Here is a tiny trained network, its code and every weight. The questions are about switching its units off for an input and a class, where a switched-off unit gives its printed mean instead of its output.

import numpy as np


def w(rows, s, z=0):
    codes = np.array(rows[::2]) - 128.0
    scale = np.full(codes.shape[1], s)
    scale[-1] = z or s
    return codes * scale


def f(y):
    return y / 2 * (1 + np.tanh(0.7978845608 * (y + 0.044715 * y**3)))


def log_softmax(a):
    a = a - a.max(-1, keepdims=True)
    return a - np.log(np.exp(a).sum(-1, keepdims=True))


def net(x, mask):
    res = np.array(x, float).reshape(1, 5) / 4 @ E
    y = f(res @ A[0][:, :-1].T + A[0][:, -1])
    res = res + np.where(mask, y, B[0][:, -1]) @ B[0][:, :-1]
    return log_softmax(res[-1] @ U[:, :-1].T + U[:, -1])


A, B = {}, {}
E = w([
[170,57,27,116],'x0',
[240,127,173,157],'x1',
[111,83,124,248],'x2',
[128,125,131,126],'x3',
[132,142,119,135],'x4',
],0.011)
A[0] = w([
[231,112,150,138,88],'N1',
[92,84,111,221,128],'N2',
[105,154,148,158,137],'N3',
[196,118,136,134,87],'N4',
[124,114,158,204,153],'N5',
[119,111,125,123,168],'N6',
[106,150,128,127,134],'N7',
[133,111,131,94,218],'N8',
[151,174,188,138,166],'N9',
[206,159,249,158,108],'N10',
[189,146,149,91,130],'N11',
[152,165,129,77,254],'N12',
[109,165,171,101,138],'N13',
[154,163,164,72,184],'N14',
[64,179,190,139,180],'N15',
[128,127,100,50,160],'N16',
],0.019,0.0058)
B[0] = w([
[208,39,168,74,216],'N1',
[101,25,106,254,243],'N2',
[100,149,168,143,168],'N3',
[172,65,159,102,180],'N4',
[148,167,226,176,209],'N5',
[121,143,113,135,146],'N6',
[119,133,152,105,146],'N7',
[126,177,101,92,172],'N8',
[104,165,75,180,199],'N9',
[206,219,52,227,249],'N10',
[160,78,58,99,187],'N11',
[92,142,65,38,212],'N12',
[52,116,106,118,182],'N13',
[80,88,39,131,203],'N14',
[23,123,206,76,232],'N15',
[199,213,155,71,215],'N16',
],0.032,0.014)
U = w([
[26,148,118,33,133],'0',
[117,165,27,124,94],'1',
[49,134,235,138,142],'2',
[154,191,148,191,43],'3',
[170,243,117,49,190],'4',
[172,58,116,2,81],'5',
[88,75,53,167,254],'6',
[181,28,217,107,57],'7',
],0.0064,0.0051)

Each question gives the input, the list of numbers given to net, and the class t.
The units are the neurons (one row each of A and B). Each row of codes is followed by its name. A weight is (code - 128) times the scale printed after its matrix; where a second scale follows, it is the last column's (A, B and U).
mask holds one flag per neuron, in row order. A switched-off neuron (its flag False) gives its mean, the last column of its row in B, instead of its output. The means were averaged over made-up inputs and are rounded, as every weight is.
A unit's drop is (log p(t) with every unit on - log p(t) with that unit switched off) / (log p(t) with every unit on - log p(t) with every unit switched off).
The circuit of an input: a set's keep is (log p(t) with only the set's units on - log p(t) with every unit switched off) / (log p(t) with every unit on - log p(t) with every unit switched off). Starting from the 12 units with the biggest drops (on a tie, the unit counted first), units are removed one at a time, each time the one whose removal leaves the highest keep (on an exact tie, the one counted first), for as long as the keep stays at least 0.8.
units of the circuit, in order: the units of the circuit, biggest drop first
unit that matters most: the unit with the biggest drop
k most important neurons: the k neurons with the biggest drops, biggest first
drop of u: that unit's drop, to one decimal
input [4,-3,-6,7,8], class 4: unit that matters most : N16
input [0,7,0,-8,-8], class 1: units of the circuit, in order : (N10; N11)
input [-1,5,0,7,-7], class 1: 2 most important neurons : (N10; N2)
input [-1,7,0,0,3], class 1: units of the circuit, in order : (N10; N11)
input [2,8,3,-1,1], class 7: 2 most important neurons : (N1; N4)
input [1,-3,0,-1,6], class 4: 2 most important neurons : (N2; N15)
input [-8,-4,0,-7,0], class 0: 2 most important neurons : (N2; N13)
input [0,-2,7,7,-8], class 2: 2 most important neurons : (N5; N10)
input [-8,1,-6,4,5], class 1: 3 most important neurons : (N10; N9; N14)
input [3,8,1,-5,-2], class 7: 2 most important neurons : (N1; N12)
input [2,8,-6,0,-8], class 5: 2 most important neurons : (N1; N4)
input [1,-8,0,0,7], class 4: 2 most important neurons : (N2; N14)
input [-6,4,8,-7,4], class 3: drop of N10 : 4.3
input [4,8,0,2,-5], class 5: unit that matters most : N2
input [-1,2,-6,2,-6], class 1: drop of N14 : 1.9
input [-4,1,-6,2,-7], class 1: drop of N11 : 0.2
